Each row has a hidden value. The values are split into ranges, and the grade after each row names the range that its value falls in. Each part has its own value, ranges and names.
56	-329	-244	91	174	80	273	42	-71	-323	-331	192	-386	27	-8	-294	-319	106	271	34	401	-150	12	-102	-117	-71	-169	41	-135	32	-138	-37	356	392	51	-121	-394	273	521	352	-103	-39	-363	310 : Mp
-141	-5	-198	-15	190	-54	221	-145	29	260	118	-20	194	-20	67	-91	139	-3	403	158	-83	163	204	-54	-192	166	-142	156	99	202	-2	-22	-567	-92	-46	56	14	27	-101	54	87	427	-546	109 : HZ
1	293	-87	-140	3	87	85	-151	332	19	209	-148	34	92	-354	96	54	-107	-158	139	-95	-97	159	-135	136	-77	84	33	164	-179	-88	129	-190	-285	54	95	197	-9	15	-41	-38	91	3	-23 : Dq
-81	-170	36	193	93	297	4	88	-310	-51	-191	-210	-280	88	205	-58	-107	121	108	-172	212	-19	-46	221	-141	-258	-224	-177	-93	-246	-34	-207	-5	179	-136	-54	-120	-70	90	-82	-121	-184	226	205 : Dq
-13	315	-121	-144	77	121	-13	-21	120	281	147	-186	44	59	-284	18	-4	-13	-84	84	-244	-11	84	-3	126	-39	18	113	119	-117	-56	83	-365	-347	-186	157	279	-135	-174	-280	-69	-2	68	-57 : QJ
314	-361	-66	120	-32	-470	-297	416	95	-376	-9	413	76	175	-158	-418	-212	-111	352	81	-76	-169	86	57	108	409	127	-52	315	113	-207	191	302	29	-345	-104	119	158	206	167	123	210	88	380 : HZ
-190	154	-19	-87	148	125	262	-371	134	6	178	-261	15	-4	-4	103	261	-53	-2	43	221	90	220	-128	-98	-142	-59	-2	45	-31	-106	-177	-280	-92	104	-52	-97	76	51	49	110	217	-138	149 : Bp
267	-100	-18	104	63	46	93	128	49	-408	-177	60	-420	111	-128	-213	-364	-66	-99	-61	378	-287	11	18	227	-244	87	-127	-181	-262	-157	-95	427	356	13	-113	-193	115	540	196	-178	-225	139	179 : Dq
-14	191	-122	-58	44	181	24	-8	103	110	36	-157	-44	50	-213	21	-73	49	-32	31	-130	-66	16	5	68	-145	-42	-1	56	-224	-14	102	-192	-174	-28	142	190	-90	-48	-133	-152	-64	37	-23 : HT
25	-259	-68	173	-137	252	-72	170	-122	-220	-276	-47	-200	57	79	-219	-209	300	177	-196	140	-90	-260	132	-155	-229	-332	-300	56	-326	-1	260	139	182	14	131	33	42	153	19	-243	-237	162	302 : HT
-47	106	-127	-18	248	-95	19	-5	62	38	93	-8	140	-56	-70	46	25	-5	312	36	-148	47	132	24	8	0	79	46	23	-53	18	-123	-200	-76	6	31	125	-60	-112	46	0	184	-171	-4 : ZQ
66	162	10	-3	-79	102	-25	0	225	-49	158	-126	-37	195	-274	59	-21	-149	-167	86	-85	-152	135	2	129	-75	59	-65	190	-264	-89	114	-120	-214	-48	58	205	-52	45	-65	-58	33	188	31 : Bp
-101	-97	37	-101	324	-229	-15	-194	51	-563	23	-17	-5	-167	34	-28	217	69	214	-166	442	63	112	-138	-38	-100	146	-145	21	35	-253	-385	519	124	49	-296	-245	264	205	239	264	68	224	423 : Bp
-115	128	-217	4	-38	335	-109	171	4	311	-10	-123	-28	213	-328	117	-140	50	36	166	-494	-98	26	91	-77	18	-161	112	264	-232	42	282	-318	-444	-208	222	347	-208	-279	-268	-188	-60	45	-119 : Bp
283	-255	15	137	-256	-95	-180	284	209	-440	-21	205	-161	325	-286	-258	-234	-153	-56	88	57	-314	51	14	115	140	25	-167	336	-183	-219	334	349	-15	-182	-47	93	153	351	140	-20	11	275	331 : Mp
186	-50	92	97	-62	-6	-52	50	49	-333	-67	-62	-112	-22	58	-225	-107	121	24	-259	309	-74	-148	99	113	-279	-43	-337	-49	-323	-82	49	141	264	57	43	34	66	256	47	-128	-164	281	297 : QJ
-23	255	-176	-110	-89	250	-50	71	113	419	119	-175	11	217	-378	-21	-66	-23	-151	200	-408	-67	74	12	54	76	-120	168	287	-110	-59	328	-487	-511	-309	243	368	-163	-221	-376	-114	0	51	-57 : QJ
-162	228	-23	-139	308	-72	140	-343	192	-226	159	-175	151	-233	-6	176	268	75	186	-124	204	124	109	-131	-2	-260	126	-113	-67	-135	-43	-287	3	16	297	-53	-23	76	-10	162	85	138	-51	102 : Bp
-69	246	-145	-161	69	93	-4	-83	230	58	145	-123	54	64	-357	101	46	-20	-54	129	-196	-57	122	-114	65	-22	50	80	202	-125	-84	117	-126	-361	-44	90	219	-29	-100	-105	-18	52	42	-10 : Dq
-81	-80	21	142	308	-89	-366	324	-322	19	-18	-41	84	25	85	73	-23	37	403	-126	-288	64	65	334	-42	45	89	-53	70	-127	6	-356	-9	-121	-373	-91	191	-236	-333	-194	51	-11	377	53 : ZQ
-106	13	-174	-76	292	-199	235	-187	62	175	172	18	196	-54	48	-116	180	-81	380	171	17	165	293	-112	-112	215	-10	204	66	306	-85	-170	-443	-67	-86	-55	-71	90	-26	101	196	477	-520	153 : HZ
40	-348	-166	164	318	-130	175	54	-168	-397	-309	201	-150	-205	282	-276	-205	238	610	-193	405	21	-85	36	-143	-161	-108	-143	-278	-14	-1	-226	294	591	194	-102	-327	199	357	417	-91	25	-365	315 : ZQ
157	30	-83	-106	236	-108	60	5	58	-258	-69	36	-225	-43	-167	-232	-165	3	-17	-51	302	-111	58	-86	216	-102	142	30	-119	-7	-230	-186	327	147	-122	-133	-152	153	340	62	7	-120	105	226 : QJ
-115	314	-29	-98	110	130	54	-156	167	170	242	-251	72	90	-222	206	147	-133	-95	112	-161	0	223	-22	60	-81	73	61	137	-158	-50	-83	-353	-337	-51	45	196	-121	-158	-151	21	131	61	-72 : Bp
-104	31	-214	-18	4	215	206	-88	115	174	31	-61	-56	157	-193	-17	-32	-27	77	222	-99	-48	151	-93	-136	52	-186	143	178	-14	-48	194	-338	-199	-37	102	39	29	33	9	-54	182	-332	61 : Mp
205	-35	115	141	78	34	23	92	9	-335	-39	-60	-312	134	-36	-80	-203	-150	-113	-97	320	-212	90	114	211	-249	134	-179	-138	-303	-137	-242	254	266	-35	-147	-119	14	377	101	-94	-142	289	144 : Bp
4	-176	-83	49	221	-234	-298	258	-77	-286	-65	159	95	-34	-65	-76	-56	97	432	-81	-133	-14	11	103	-29	113	96	-74	160	-43	-82	-100	313	-48	-194	-91	115	19	-88	56	77	31	215	220 : ZQ
-50	251	-43	-82	-9	96	93	-180	293	40	237	-173	83	104	-254	134	130	-121	-89	122	-91	-44	186	-92	52	-68	37	-4	189	-178	-62	95	-296	-274	68	87	189	-24	-37	-27	0	174	-29	1 : Bp
-2	-88	-45	138	-15	194	-250	307	-136	-39	-114	-56	-136	192	-139	15	-195	59	93	-31	-226	-137	-43	214	-32	-54	-86	-97	170	-302	-18	78	66	-156	-251	53	207	-148	-100	-164	-145	-177	355	74 : Bp
-152	91	-63	-38	164	61	34	-104	35	48	113	-142	59	39	-80	100	138	-32	130	56	-59	51	173	-8	-83	-14	-12	38	130	-48	-68	-123	-198	-199	-76	-23	63	-24	-109	-45	78	159	-10	86 : Mp
31	71	-113	17	134	-81	12	56	106	52	108	25	96	56	-132	-16	-35	-84	216	103	-166	-25	155	30	47	64	66	52	92	-56	-13	-5	-235	-104	-64	43	151	-54	-44	28	-16	199	-159	11 : ZQ
-150	118	-64	-15	83	216	92	-104	17	173	106	-216	-41	138	-112	105	84	-71	-11	112	-75	4	186	11	-83	-43	-87	67	135	-92	-66	-58	-324	-241	-117	20	65	-71	-85	-124	13	114	-15	41 : Bp
-144	187	-171	-125	137	128	47	-142	110	32	17	-164	94	-136	-116	55	69	222	167	-64	-76	68	-59	-68	-52	-194	-90	-50	38	-175	23	77	-152	-142	133	162	163	-20	-131	-51	-104	-18	-66	44 : HT
143	-9	170	127	113	-50	-232	204	-58	-318	24	-82	-163	126	-57	17	-107	-130	-48	-146	102	-156	82	210	206	-170	212	-209	-7	-320	-129	-296	290	67	-188	-159	60	-89	116	-47	-12	-155	574	130 : Bp
62	-197	-189	22	357	-82	154	48	-62	-420	-260	183	-294	-96	-28	-182	-255	86	307	-54	365	-115	38	-79	17	-125	58	25	-218	1	-141	-275	515	376	61	-197	-342	218	426	338	-38	-77	-176	236 : Mp
-124	-192	-21	217	285	285	-59	214	-484	15	-277	-160	-333	64	211	-4	-197	127	235	-163	97	-10	-13	305	-149	-223	-160	-59	-179	-201	-9	-410	73	179	-259	-120	-158	-150	-1	-123	-120	-238	235	115 : Bp
-54	174	-116	2	-40	134	-90	66	163	150	133	-94	127	139	-269	135	-3	-25	74	117	-384	-58	76	54	-6	4	-30	3	259	-246	41	226	-324	-356	-45	188	364	-153	-231	-130	-105	95	22	-77 : Mp
-222	312	-81	-185	226	57	51	-290	133	68	166	-282	230	-217	-44	162	280	183	159	-111	-42	184	18	-76	-44	-227	-5	-75	25	-144	16	-102	-270	-204	160	113	180	-51	-249	-95	13	78	2	32 : HT

New part:
93	-44	135	7	-73	71	-105	-37	161	-118	-235	-153	-23	-88	34	20	-191	89	-50	-243	-60	-59	-94	-73	61	-40	50	-133	131	-111	-152	-107	-148	111	-90	-88	17	-50	-52	-32	-69	143	34	40 : (3)
139	461	359	411	131	-193	-321	304	378	-234	-51	-319	-28	-167	-2	3	264	-43	59	-386	100	-43	282	-128	10	223	183	-460	-258	-152	-81	-248	-124	27	-19	162	-135	212	-110	322	-28	65	84	-32 : (3)
-145	8	-11	151	-18	-13	-147	33	169	73	29	87	-17	-122	46	-80	309	150	-61	-48	-7	33	-6	191	52	16	197	-148	0	168	51	76	-153	-110	-70	172	-101	17	101	-13	-75	9	95	-16 : (11)
-12	-362	87	204	-109	-2	-189	16	192	-62	164	-35	-355	2	87	-70	323	262	-264	275	-149	165	44	410	253	4	209	-113	85	382	131	147	-123	-235	-81	275	-473	170	334	394	8	56	128	43 : (14)
206	90	324	593	296	-141	-339	86	707	-49	-304	-451	40	-512	-66	9	-69	145	8	-381	-151	-116	-53	155	122	43	303	-240	19	-138	-55	-270	-337	176	-193	95	-69	214	-202	-107	-155	180	170	53 : (10)
-121	-419	-97	-16	5	128	-89	-20	100	71	8	244	-24	-80	54	-190	-143	228	-75	356	-288	-10	241	336	339	-265	149	-143	-89	290	295	142	-59	73	-147	180	-30	-77	189	-88	28	105	102	-113 : (17)
193	-114	125	40	-107	106	-102	38	247	-160	-178	-72	-98	72	55	-37	-152	91	-132	-26	-110	19	75	-10	237	-51	29	-139	54	-2	-74	-50	-54	-2	-199	37	-252	25	2	203	-1	146	125	28 : (3)
-101	-322	-170	-14	-180	116	-59	-226	84	123	61	202	-28	114	184	-80	137	70	-119	106	-161	25	-17	73	243	-216	-49	86	55	243	-17	196	-46	-57	-154	156	-148	-99	231	57	25	154	223	-13 : (11)
-122	-265	-8	-149	-6	54	-13	-96	-25	-30	-123	78	29	-95	27	-16	-236	199	6	20	-112	-120	126	114	169	-227	48	-157	41	81	123	-8	-40	191	-1	-40	195	-135	69	-190	-19	158	-31	-26 : (3)
53	124	124	-55	-303	27	-40	190	-46	-194	-102	61	-24	179	112	-128	-100	53	-77	-60	36	-103	209	-114	77	79	70	-210	-101	14	-44	-7	90	-67	-10	-44	-146	-40	14	320	27	-101	-77	-22 : (3)
-345	102	-77	-47	27	-86	-49	-66	-79	103	30	154	147	-160	44	9	265	112	113	-221	115	-118	66	38	-70	-73	95	-192	-46	82	62	24	-76	70	118	42	299	-131	62	-267	-76	48	-33	-40 : (11)
-269	114	-52	-65	-106	102	-79	166	-75	112	-125	236	146	-238	-3	-231	-50	201	23	-71	-17	-88	-80	164	-144	45	336	-236	-12	44	96	85	-194	-1	14	-41	251	-191	-10	-351	-133	-202	-138	-108 : (14)
-326	-266	-210	-180	-121	65	37	-153	-142	156	46	330	65	-11	97	-88	90	206	-27	120	-55	-63	40	200	113	-214	67	-32	45	270	159	196	-21	1	18	59	142	-190	199	-217	-28	40	3	-41 : (11)
72	-29	160	321	54	-160	-132	77	357	-59	-162	-116	88	-147	57	-75	-117	152	-6	-90	-106	-225	283	123	259	-72	154	-176	-134	68	114	-107	8	104	-79	83	-101	106	-57	105	-15	74	67	10 : (18)
50	153	135	134	59	-103	-176	-11	242	-171	132	-159	-178	135	71	174	566	-40	-53	-237	168	155	153	-131	124	63	-83	-255	-24	17	-154	-70	-61	-118	-49	244	-302	153	127	390	23	288	247	57 : (6)
-171	53	-178	-519	-374	210	184	34	-333	-54	-109	418	76	348	92	-80	-48	96	-66	-14	171	-13	28	-153	-14	-38	-64	-108	101	28	-68	147	120	-124	-6	-136	35	-290	46	-32	-14	-72	-104	-15 : (6)
-49	-269	-156	-452	-445	286	140	-83	-273	-56	-148	346	18	330	162	-151	-368	96	-130	146	-100	-66	28	-111	160	-189	-98	22	103	89	-51	174	109	-8	-91	-152	-2	-299	117	35	42	-6	-49	-36 : (17)
276	19	245	262	-296	-167	-54	80	274	-254	-120	-204	-108	268	187	-12	-3	62	-182	-125	29	-169	240	-97	282	81	-19	-41	-30	77	-127	-77	191	-136	-73	26	-525	187	21	673	61	20	71	142 : (18)
148	-61	213	406	-255	-204	-123	175	280	-139	-32	-97	-91	98	175	-172	18	170	-181	84	-99	-207	328	174	305	77	188	-83	-154	257	101	13	149	-160	-50	130	-489	209	91	603	51	-131	17	61 : (18)
-223	-13	124	171	-179	-330	22	119	-85	-44	-43	35	110	-100	117	-121	-64	298	8	-29	47	-428	357	237	94	0	252	-160	-151	256	269	-2	194	28	258	-62	66	31	65	139	-13	-220	-279	36 : (18)
-106	-404	-189	-163	-275	205	23	-102	-13	84	20	326	-105	178	135	-155	30	214	-214	310	-157	85	-30	241	250	-168	58	55	135	324	89	268	-20	-176	-167	114	-255	-120	247	68	4	24	111	-4 : (6)
-326	-90	-37	-242	-84	-33	29	43	-262	-44	93	206	-72	-2	17	-4	193	261	-23	74	121	-23	159	209	1	-39	142	-269	26	218	196	94	5	-49	180	27	118	-102	199	-47	-30	-19	-167	-19 : (14)
429	16	101	-45	-154	202	2	48	411	-215	-422	-44	62	278	65	-26	-413	-32	-128	-158	-78	-29	100	-288	338	-89	-152	-64	73	-217	-243	-135	55	35	-397	-62	-350	-27	-224	216	10	227	234	58 : (10)
152	-40	90	53	-26	151	-146	96	285	-106	-170	-14	-60	-4	17	-81	-91	77	-101	-23	-118	75	53	16	190	-29	88	-200	13	-27	-51	-36	-135	-1	-242	89	-203	6	-19	85	-26	131	160	-27 : (17)
-313	-172	32	-123	-326	-213	171	-19	-329	-6	-172	116	140	-95	111	-96	-320	396	-11	-56	56	-482	109	235	-12	-70	223	-34	82	226	212	43	178	83	321	-293	271	-154	57	-119	-73	-259	-433	86 : (18)
6	-171	-77	-130	-337	174	128	71	38	70	-475	265	273	-35	74	-303	-722	277	-88	44	-191	-328	-52	123	141	-136	208	53	111	30	73	70	41	75	-165	-267	84	-249	-175	-291	-101	-218	-157	-1 : (18)
157	252	82	-57	-311	143	-82	246	81	-204	-48	112	-93	342	111	-129	146	-51	-150	-57	94	116	133	-212	82	171	11	-221	-76	-30	-177	41	33	-246	-168	87	-405	-1	21	465	34	-52	104	-28 : (14)
-11	-2	-52	-250	-236	181	24	-87	-23	-56	-147	96	-30	171	79	32	39	54	-105	-197	86	69	-200	-159	-6	-16	-60	-45	231	-56	-235	49	-88	-83	-103	-79	-73	-160	30	-13	-61	103	65	57 : (6)
27	52	77	-102	-364	172	-51	150	-44	-96	-224	62	-36	24	70	-178	-203	139	-143	-104	-29	-39	-181	-18	-72	122	199	-113	132	-28	-135	45	-115	-105	-71	-146	-84	-124	-17	54	-87	-184	-115	4 : (17)
-129	95	111	54	-176	-39	-122	274	-44	-111	85	101	-147	4	43	-154	252	204	-115	86	65	25	177	217	7	170	289	-313	-93	206	137	81	-36	-208	64	123	-198	52	151	270	-23	-186	-106	-37 : (14)
196	13	196	186	95	9	-134	55	427	-118	-339	-219	40	-194	-37	15	-238	136	-31	-249	-82	-90	5	22	165	-37	127	-193	83	-141	-70	-194	-154	136	-192	-29	-70	54	-181	-70	-95	174	96	52 : (10)
325	146	235	260	-29	-31	-79	78	525	-138	-475	-286	103	-96	4	16	-286	111	-80	-407	-1	-169	-104	-101	135	62	101	-83	167	-230	-227	-227	-98	48	-235	-123	-223	81	-296	32	-129	103	98	147 : (18)
382	75	253	257	-411	3	-53	148	368	-205	-375	-220	-58	156	135	-118	-256	118	-259	-223	-33	-148	-129	-80	144	186	130	45	176	-59	-271	-77	19	-195	-215	-132	-538	113	-144	460	-66	-133	25	173 : (18)
-10	-10	-134	-242	-6	219	21	-217	149	46	-260	111	139	37	21	100	-45	4	10	-315	41	52	-222	-217	55	-178	-147	-25	236	-170	-250	-26	-155	97	-220	-65	122	-217	-103	-347	-102	304	207	37 : (11)
176	-382	80	240	-131	14	-41	4	403	-8	-281	-33	-28	-65	70	-155	-345	321	-219	163	-261	-152	35	341	382	-129	204	48	134	207	119	26	-16	-35	-240	25	-360	77	-4	106	-51	15	79	94 : (18)
109	-54	38	-363	-529	149	200	185	-197	-247	-280	243	-20	408	106	-155	-421	203	-201	108	60	-142	159	-54	159	27	20	-76	97	62	-11	59	257	-157	-54	-230	-259	-145	-38	311	16	-198	-212	63 : (10)
20	-510	-13	-159	-192	12	92	-152	-20	-132	-38	117	-120	249	139	-1	-229	230	-156	283	-146	-118	326	158	450	-290	-100	-11	45	284	173	76	215	42	-44	26	-216	-28	204	277	104	187	26	60 : (10)
90	376	175	272	31	83	-294	182	376	-20	-230	-187	66	-290	-21	-92	91	-18	6	-456	3	40	-247	-123	-161	201	252	-264	25	-254	-260	-126	-382	7	-178	28	10	1	-172	-135	-162	5	126	-36 : (14)
